Below are the code and all the weights of a small trained network. Each question names an input and a class and asks about switching units off, where a switched-off unit gives its printed mean instead of its output.

import numpy as np


def w(rows, s, z=0):
    codes = np.array(rows[::2]) - 128.0
    scale = np.full(codes.shape[1], s)
    scale[-1] = z or s
    return codes * scale


def f(y):
    return np.maximum(y, 0)


def log_softmax(a):
    a = a - a.max(-1, keepdims=True)
    return a - np.log(np.exp(a).sum(-1, keepdims=True))


def net(x, mask):
    res = np.array(x, float).reshape(1, 4) / 4 @ E
    y = f(res @ A[0][:, :-1].T + A[0][:, -1])
    res = res + np.where(mask, y, B[0][:, -1]) @ B[0][:, :-1]
    return log_softmax(res[-1] @ U[:, :-1].T + U[:, -1])


A, B = {}, {}
E = w([
[69,94,110,77,120,131,105,56,61],'x0',
[146,107,31,49,91,204,119,108,138],'x1',
[160,130,167,77,254,154,95,133,150],'x2',
[164,111,130,98,99,95,184,142,31],'x3',
],0.0094)
A[0] = w([
[250,146,6,77,135,162,192,137,116,219],'neuron 1',
[55,141,157,173,118,100,101,58,73,5],'neuron 2',
[135,183,53,175,3,124,144,110,204,200],'neuron 3',
[73,49,130,146,80,73,211,44,33,94],'neuron 4',
[66,26,165,41,35,210,170,120,48,215],'neuron 5',
[15,89,79,94,216,218,24,17,110,182],'neuron 6',
[242,96,78,99,119,176,177,222,205,233],'neuron 7',
],0.005,0.0019)
B[0] = w([
[207,121,29,56,76,143,49,51,64,230],'neuron 1',
[190,168,71,149,113,188,137,98,115,173],'neuron 2',
[2,150,91,122,61,54,178,101,35,223],'neuron 3',
[180,112,59,99,65,166,131,40,49,242],'neuron 4',
[193,108,198,80,139,167,65,130,158,254],'neuron 5',
[188,69,185,152,223,171,72,222,175,250],'neuron 6',
[204,30,127,80,99,170,37,110,84,216],'neuron 7',
],0.0074,0.0063)
U = w([
[198,114,4,50,82,161,99,14,68,22],'0',
[165,108,200,151,247,157,89,236,236,254],'1',
[2,216,77,180,89,73,228,110,107,123],'2',
],0.0073,0.00079)

Each question gives the input, the list of numbers given to net, and the class t.
The units are the neurons (one row each of A and B). Each row of codes is followed by its name. A weight is (code - 128) times the scale printed after its matrix; where a second scale follows, it is the last column's (A, B and U).
mask holds one flag per neuron, in row order. A switched-off neuron (its flag False) gives its mean, the last column of its row in B, instead of its output. The means were averaged over made-up inputs and are rounded, as every weight is.
A unit's drop is (log p(t) with every unit on - log p(t) with that unit switched off) / (log p(t) with every unit on - log p(t) with every unit switched off).
The circuit of an input: a set's keep is (log p(t) with only the set's units on - log p(t) with every unit switched off) / (log p(t) with every unit on - log p(t) with every unit switched off). Starting from all 7 units, units are removed one at a time, each time the one whose removal leaves the highest keep (on an exact tie, the one counted first), for as long as the keep stays at least 0.8.
units of the circuit, in order: the units of the circuit, biggest drop first
most important unit: the unit with the biggest drop
k most important neurons: the k neurons with the biggest drops, biggest first
drop of u: that unit's drop, to one decimal
input [7,1,0,-3], class 1: units of the circuit, in order => [neuron 6; neuron 1]
input [-8,1,2,-1], class 0: units of the circuit, in order => [neuron 6]
input [-7,-5,-4,-7], class 2: 2 most important neurons => [neuron 3; neuron 6]
input [-6,-2,-6,5], class 2: units of the circuit, in order => [neuron 3; neuron 5]
input [8,-8,1,-3], class 1: 4 most important neurons => [neuron 6; neuron 1; neuron 3; neuron 7]
input [-7,-2,-2,-4], class 2: 3 most important neurons => [neuron 6; neuron 3; neuron 5]
input [-3,-6,2,8], class 2: 4 most important neurons => [neuron 6; neuron 5; neuron 7; neuron 1]
input [4,-1,5,4], class 1: 2 most important neurons => [neuron 1; neuron 3]
input [-7,3,-6,-5], class 2: 2 most important neurons => [neuron 3; neuron 4]
input [-5,1,8,3], class 0: 2 most important neurons => [neuron 6; neuron 1]
input [-2,2,4,-3], class 1: 2 most important neurons => [neuron 4; neuron 3]
input [7,-2,-3,-6], class 1: 2 most important neurons => [neuron 6; neuron 1]
input [8,2,7,5], class 1: drop of neuron 3 => 0.1
input [-6,-1,-7,-6], class 2: most important unit => neuron 3
input [8,3,2,-6], class 1: drop of neuron 6 => 0.1
input [8,-1,5,-4], class 1: drop of neuron 5 => 0.0
